J: [-54.7 -48.8   8.4  -2.6]
V: [-53.7 -87.8 -30.7 -31.6]
S: [-36.3  13.5  39.4  47.6]
C: [-47.8  13.5  29.1  40.0]
B: [-15.0  62.5  62.6  15.9]
P: [-46.2   4.2  34.0  42.4]
T: [-15.0  62.5  59.6  10.1]
[-47.8  13.5  29.1  40.0] | C
[-47.8  13.5  29.1] | C
both C S:  | [13.5]

R: [-16.3  12.5 -25.1 -38.1 -24.3  77.3]
D: [  7.0  41.3 -35.0 -24.7   2.7  77.3]
H: [ 12.5 -16.3  -4.7  55.3 -16.6  77.3]
L: [ 17.0 -41.1 -24.7 -35.0  41.3  77.3]
[ 12.5 -16.3] | H
[-35.0 -24.7   2.7] | D
then: [ 12.5 -16.3  -4.7] | [ 55.3 -16.6]
then: [ 17.0 -41.1 -24.7] | [-35.0  41.3]
both L H:  | [77.3]
[ 12.5 -25.1 -38.1] | R

senil: [ 10.8   3.5   2.8   1.6 -17.2   1.9  -7.7  -3.4  11.6 -30.7  -1.0  -5.2
 -10.6  -6.9  44.8  24.0   1.3  -8.5   3.9 -18.6  45.5]
Deg: [ 17.2  23.3 -30.3   1.9  23.6  -1.0  -3.4  11.6 -30.7 -14.6  -7.7  -5.2
 -10.6 -19.6  39.6  21.5  -5.9  -6.0  11.3 -50.8  77.6]
siga: [ -6.9   1.9  -6.8  17.8  10.8  -7.0   2.8   1.6 -17.2  -4.2  -8.7  -3.7
  14.7  -4.9  25.8   9.2   1.2  -4.0   1.9  -2.6  15.6]
gasi: [ 16.7  22.6 -29.8   3.9  23.5  -0.9  -3.4  11.0 -30.5 -14.4  -7.6  -5.1
 -10.2 -19.1  39.2  21.6  -5.5  -6.1  10.9 -49.5  76.0]
then: [  1.9  23.6  -1.0  -3.4  11.6 -30.7 -14.6  -7.7  -5.2 -10.6 -19.6] | [39.6 21.5]
[ 10.8  -7.0   2.8   1.6 -17.2] | siga
both gasi Deg:  | [-3.4]
then: [-1.0 -5.2] | [-10.6  -6.9]

nupe: [-35.2  -5.4  23.7  11.4 -10.9 -38.7  44.3 -21.0   8.4]
vobud: [  7.0  -2.5 -19.8   9.1  -2.4 -52.5  24.8  10.6  -2.3]
gines: [-35.2 -10.6  23.7  11.4 -10.9 -38.7  44.3 -21.0   8.4]
[-35.2  -5.4  23.7  11.4 -10.9 -38.7  44.3 -21.0   8.4] | nupe

zafad: [ -5.7   0.9 -23.8 -14.0 -10.8  18.5  -3.4   2.4 -16.9  20.6   3.0  -4.8
  -5.5 -15.1   2.0 -19.2  13.0  -6.7  14.8  -8.4   0.5  11.5  -7.4  -3.9
  -3.8   3.0  -4.6 -14.8   5.1   4.7 -17.7  -7.8   6.5  -0.2   8.9   6.8
   0.6  11.6   4.6  -3.6 -13.9]
gobof: [ -3.9   3.0  17.2  16.4  -0.9 -15.8  13.8  15.0  22.0 -25.1 -30.1   8.3
  10.4   3.5   7.1  23.2 -17.8  22.2 -14.2   8.8  -6.6 -13.1  13.5  -2.7
   5.8   3.9  -2.8   4.4 -21.3  -0.9  15.9   4.0  -1.0  24.3 -11.4 -20.1
   2.0  -9.8  11.3  -4.9  10.0]
lesi: [ -3.5   3.5  12.1  19.9   2.6 -14.3   9.5  13.6  25.4 -24.5 -19.8  11.0
   8.8  -4.4   9.6  22.2 -14.3  17.3 -12.4  12.2  -8.4 -13.7   4.7  -6.2
   2.7   0.9  -3.2   5.4 -19.8   3.4  15.6  -0.8   1.3  16.5 -11.6 -18.1
   3.4 -10.5   1.1   6.7  10.4]
sib: [  8.3  10.6  35.0 -21.9  31.2 -30.3   8.0   4.0 -22.3   5.6  13.6   1.2
  -3.1  80.2 -20.2   6.8  -4.8 -12.0 -28.4 -20.3  16.9  13.0  44.7  18.9
  16.7  -9.0   3.2  12.6  19.8 -27.6   9.2  38.6  -4.7 -27.2 -15.4   0.0
 -11.5   1.2   2.6 -10.8   8.9]
kun: [ -3.5   2.9  16.7  17.2  -1.8 -16.2  12.7  15.0  22.1 -23.9 -30.3   8.5
   9.9   4.1   7.2  23.0 -16.8  22.7 -13.8   9.4  -7.1 -14.1  13.2  -2.4
   5.4   3.5  -3.7   3.9 -19.8 -25.2  15.5   3.4  -0.9  23.5 -11.5 -21.3
   2.3  -9.9  10.6  -4.1  10.8]
Gake: [ -3.5   3.6  15.9  17.4  -2.1 -15.6  12.0  15.6 -25.1 -24.2 -30.4   8.0
   8.9   3.7   7.1  23.2 -17.6  23.7 -13.8   9.1  -7.1 -12.7  13.6  -3.1
   6.3   4.2  -2.9   4.0 -21.0  -0.8  16.6   2.7  -1.0  24.5 -10.3 -20.8
   1.7  -8.8  11.0  -4.5  10.9]
then: [13.5 -2.7  5.8] | [ 3.9 -2.8]
[  8.3  10.6  35.0 -21.9  31.2 -30.3   8.0   4.0 -22.3   5.6  13.6   1.2
  -3.1  80.2 -20.2   6.8  -4.8 -12.0 -28.4 -20.3  16.9  13.0  44.7  18.9
  16.7  -9.0   3.2  12.6  19.8 -27.6   9.2  38.6  -4.7 -27.2 -15.4   0.0
 -11.5   1.2   2.6 -10.8   8.9] | sib
then: [-20.8   1.7] | [-8.8 11.0]
then: [  8.8  -4.4   9.6  22.2 -14.3  17.3 -12.4] | [12.2 -8.4]
[ -3.5   2.9  16.7  17.2  -1.8 -16.2  12.7  15.0  22.1 -23.9 -30.3   8.5
   9.9   4.1   7.2  23.0 -16.8  22.7 -13.8   9.4  -7.1 -14.1  13.2  -2.4
   5.4   3.5  -3.7   3.9 -19.8 -25.2  15.5   3.4  -0.9  23.5 -11.5 -21.3
   2.3  -9.9  10.6  -4.1  10.8] | kun
then: [-21.3  -0.9  15.9   4.0] | [-1.0 24.3]
[ 8.3 10.4] | gobof

Kaz: [  0.2 -27.0  -7.6  52.1  25.0  -8.9  -1.2 -32.3  -6.4 -49.4   8.5   9.1
  -7.3  35.7 -12.0  31.5 -20.1 -29.0 -51.7  13.6 -19.2   1.5 -21.8 -69.9
  -6.9]
Sez: [-49.1 -45.8 -14.6  18.5   1.5  -0.8  56.0 -11.6  18.4 -21.7  10.7  26.1
 -32.2  -6.7   0.7 -18.7 -30.3 -24.5 -20.5  -6.8 -29.4 -55.3  28.9 -18.9
  -5.7]
Mazu: [  0.2 -27.0  -7.6  52.1  25.0  -8.9  -1.2 -32.3  -6.4 -49.4   8.5   9.1
  -7.3  35.7  -8.2 -11.2   3.6   6.5  -8.8  -2.6 -25.1  11.4  12.1 -27.3
   3.5]
kude: [-24.3 -20.5  -6.8 -29.4 -55.3  -0.8  56.0 -11.6  18.4 -21.7  10.7  26.1
 -32.2  -6.7   0.7 -18.7 -30.3 -24.5 -20.5  -6.8 -29.4 -55.3  28.9 -18.9
  -5.7]
teli: [-14.3  25.0  -7.6  -1.2 -32.3 -27.0 -49.4  -6.4  -8.9  52.1  13.9  -1.8
  11.1  39.2  20.9 -23.3 -18.8  -9.0 -24.6  31.4 -52.5 -12.8  -5.0 -47.5
   7.9]
[  0.2 -27.0  -7.6  52.1  25.0  -8.9  -1.2 -32.3  -6.4 -49.4   8.5   9.1
  -7.3  35.7  -8.2 -11.2   3.6   6.5  -8.8  -2.6 -25.1  11.4  12.1 -27.3
   3.5] | Mazu
then: [-32.3  -6.4 -49.4   8.5   9.1  -7.3  35.7 -12.0  31.5 -20.1] | [-29.0 -51.7]
[-49.1 -45.8 -14.6  18.5   1.5  -0.8  56.0 -11.6  18.4 -21.7  10.7  26.1
 -32.2  -6.7   0.7 -18.7 -30.3 -24.5 -20.5  -6.8 -29.4 -55.3  28.9 -18.9
  -5.7] | Sez
[ 11.1  39.2  20.9 -23.3 -18.8  -9.0 -24.6  31.4 -52.5 -12.8  -5.0 -47.5] | teli
[ -7.3  35.7  -8.2 -11.2] | Mazu

